Below are the code and all the weights of a small trained network. Each question names an input and a target symbol and asks about switching units off, where a switched-off unit gives its printed mean instead of its output.

import numpy as np


def w(rows, s, z=0):
    codes = np.array(rows[::2]) - 128.0
    scale = np.full(codes.shape[1], s)
    scale[-1] = z or s
    return codes * scale


def norm(h):
    return h / np.sqrt((h * h).mean(-1, keepdims=True) + 1e-5)


def f(y):
    return np.maximum(y, 0)


def softmax(a):
    e = np.exp(a - a.max(-1, keepdims=True))
    return e / e.sum(-1, keepdims=True)


def log_softmax(a):
    a = a - a.max(-1, keepdims=True)
    return a - np.log(np.exp(a).sum(-1, keepdims=True))


def net(x, mask):
    ids = ['ΔΘΛΞΨΩαβγζμπτ'.index(c) for c in x.split()]
    T = len(ids)
    res = E[ids] + P[:T]
    r = norm(res)
    for j in range(3):
        rows = slice(2 * j, 2 * j + 2)
        q, k, v = (r @ M[0][rows].T for M in (Q, K, V))
        z = softmax(np.where(np.tri(T) > 0, q @ k.T / 2**0.5, -1e9)) @ v
        o = O[0][rows]
        res = res + np.where(mask[j], z, o[:, -1]) @ o[:, :-1]
    y = f(norm(res) @ A[0][:, :-1].T + A[0][:, -1])
    res = res + np.where(mask[3:11], y, B[0][:, -1]) @ B[0][:, :-1]
    return log_softmax(norm(res)[-1] @ U[:, :-1].T + U[:, -1])


Q, K, V, O, A, B = {}, {}, {}, {}, {}, {}
E = w([
[146,102,119,149],'Δ',
[119,192,39,133],'Θ',
[158,100,102,157],'Λ',
[133,48,132,122],'Ξ',
[107,91,143,251],'Ψ',
[140,126,155,71],'Ω',
[36,113,189,166],'α',
[129,98,147,140],'β',
[140,83,211,135],'γ',
[130,87,133,136],'ζ',
[178,178,158,247],'μ',
[118,36,116,50],'π',
[156,125,112,86],'τ',
],0.02)
P = w([
[146,169,109,150],'0',
[252,30,126,238],'1',
[200,73,104,216],'2',
[195,75,83,166],'3',
[141,108,89,172],'4',
[124,146,112,141],'5',
[137,114,64,105],'6',
[202,105,47,82],'7',
],0.0038)
Q[0] = w([
[173,130,75,195],'H0',
[231,219,70,157],'H0',
[116,147,72,197],'H1',
[51,168,182,58],'H1',
[103,179,160,48],'H2',
[65,92,74,254],'H2',
],0.0097)
K[0] = w([
[145,201,168,29],'H0',
[103,114,185,94],'H0',
[85,55,161,129],'H1',
[179,128,144,172],'H1',
[85,124,119,30],'H2',
[123,207,165,246],'H2',
],0.012)
V[0] = w([
[196,157,199,35],'H0',
[118,202,211,180],'H0',
[61,12,139,149],'H1',
[106,136,88,245],'H1',
[164,241,129,97],'H2',
[222,160,85,82],'H2',
],0.012)
O[0] = w([
[98,197,169,244,149],'H0',
[229,202,217,156,10],'H0',
[121,28,216,133,235],'H1',
[218,91,9,254,207],'H1',
[229,166,136,153,3],'H2',
[107,226,232,109,103],'H2',
],0.0076,0.0048)
A[0] = w([
[81,114,100,28,39],'N0',
[185,185,118,161,191],'N1',
[179,95,157,10,198],'N2',
[81,70,162,98,190],'N3',
[168,189,204,70,166],'N4',
[155,13,133,152,252],'N5',
[152,194,137,34,193],'N6',
[64,144,90,136,29],'N7',
],0.013,0.0017)
B[0] = w([
[77,68,193,156,160],'N0',
[106,176,172,88,154],'N1',
[107,166,202,252,166],'N2',
[178,119,169,71,179],'N3',
[98,110,79,214,168],'N4',
[134,177,164,74,249],'N5',
[74,41,64,122,168],'N6',
[116,95,102,194,152],'N7',
],0.016,0.012)
U = w([
[153,149,79,48,120],'Δ',
[109,205,40,52,160],'Θ',
[168,155,52,67,113],'Λ',
[125,138,145,82,95],'Ξ',
[241,43,88,182,221],'Ψ',
[29,190,142,145,136],'Ω',
[134,107,102,38,3],'α',
[166,131,119,75,109],'β',
[202,175,155,144,74],'γ',
[132,144,126,54,25],'ζ',
[235,225,140,165,150],'μ',
[84,131,207,90,76],'π',
[1,170,109,140,169],'τ',
],0.0097,0.0044)

Each question gives the input, a string of symbols that net reads in full, and the target symbol t.
The units are the heads (2 rows each of Q, K, V and O) and the neurons (one row each of A and B). Each row of codes is followed by its name. A weight is (code - 128) times the scale printed after its matrix; where a second scale follows, it is the last column's (O, A, B and U).
mask holds one flag per unit, heads first, then neurons. A switched-off unit (its flag False) gives its mean, the last column of its rows in O or B, instead of its output. The means were averaged over made-up inputs and are rounded, as every weight is.
A unit's drop is (log p(t) with every unit on - log p(t) with that unit switched off) / (log p(t) with every unit on - log p(t) with every unit switched off).
The circuit of an input: a set's keep is (log p(t) with only the set's units on - log p(t) with every unit switched off) / (log p(t) with every unit on - log p(t) with every unit switched off). Starting from all 11 units, units are removed one at a time, each time the one whose removal leaves the highest keep (on an exact tie, the one counted first), for as long as the keep stays at least 0.8.
circuit, biggest first: the units of the circuit, biggest drop first
unit that matters most: the unit with the biggest drop
k most important neurons: the k neurons with the biggest drops, biggest first
heads that matter: for each layer, one digit per head in row order, 1 if its drop is at least 0.15 and else 0, layers parted by /
drop of u: that unit's drop, to one decimal
input Ω τ τ Λ, target Ω: unit that matters most : H0
input μ μ τ τ, target τ: 2 most important neurons : (N6; N1)
input τ π μ Ψ, target π: heads that matter : 010
input μ Ψ Ω Δ, target Ω: heads that matter : 110
input Θ Ψ Ψ Θ μ Ψ μ, target μ: circuit, biggest first : (N1; H1; N6; H0)
input β Δ Ψ Δ Θ Ψ Ψ, target Ψ: heads that matter : 010
input Θ τ Ψ μ ζ ζ τ Ω, target τ: 2 most important neurons : (N6; N2)
input Ψ α Ψ μ μ Ψ, target μ: 2 most important neurons : (N5; N6)
input Ψ Ψ τ Θ, target Ψ: heads that matter : 010
input Ψ μ μ Ψ, target μ: 3 most important neurons : (N6; N5; N1)
input Ξ Λ π τ μ π Λ, target π: drop of H0 : 0.1
input μ Θ Θ Ψ μ Θ Ω Λ, target Ω: drop of H1 : 0.3
input Ψ μ Θ μ γ, target μ: drop of N4 : -0.1
input Ω Ψ τ, target Ω: circuit, biggest first : (H0)
input Θ β Ψ μ μ, target μ: drop of H1 : 0.2
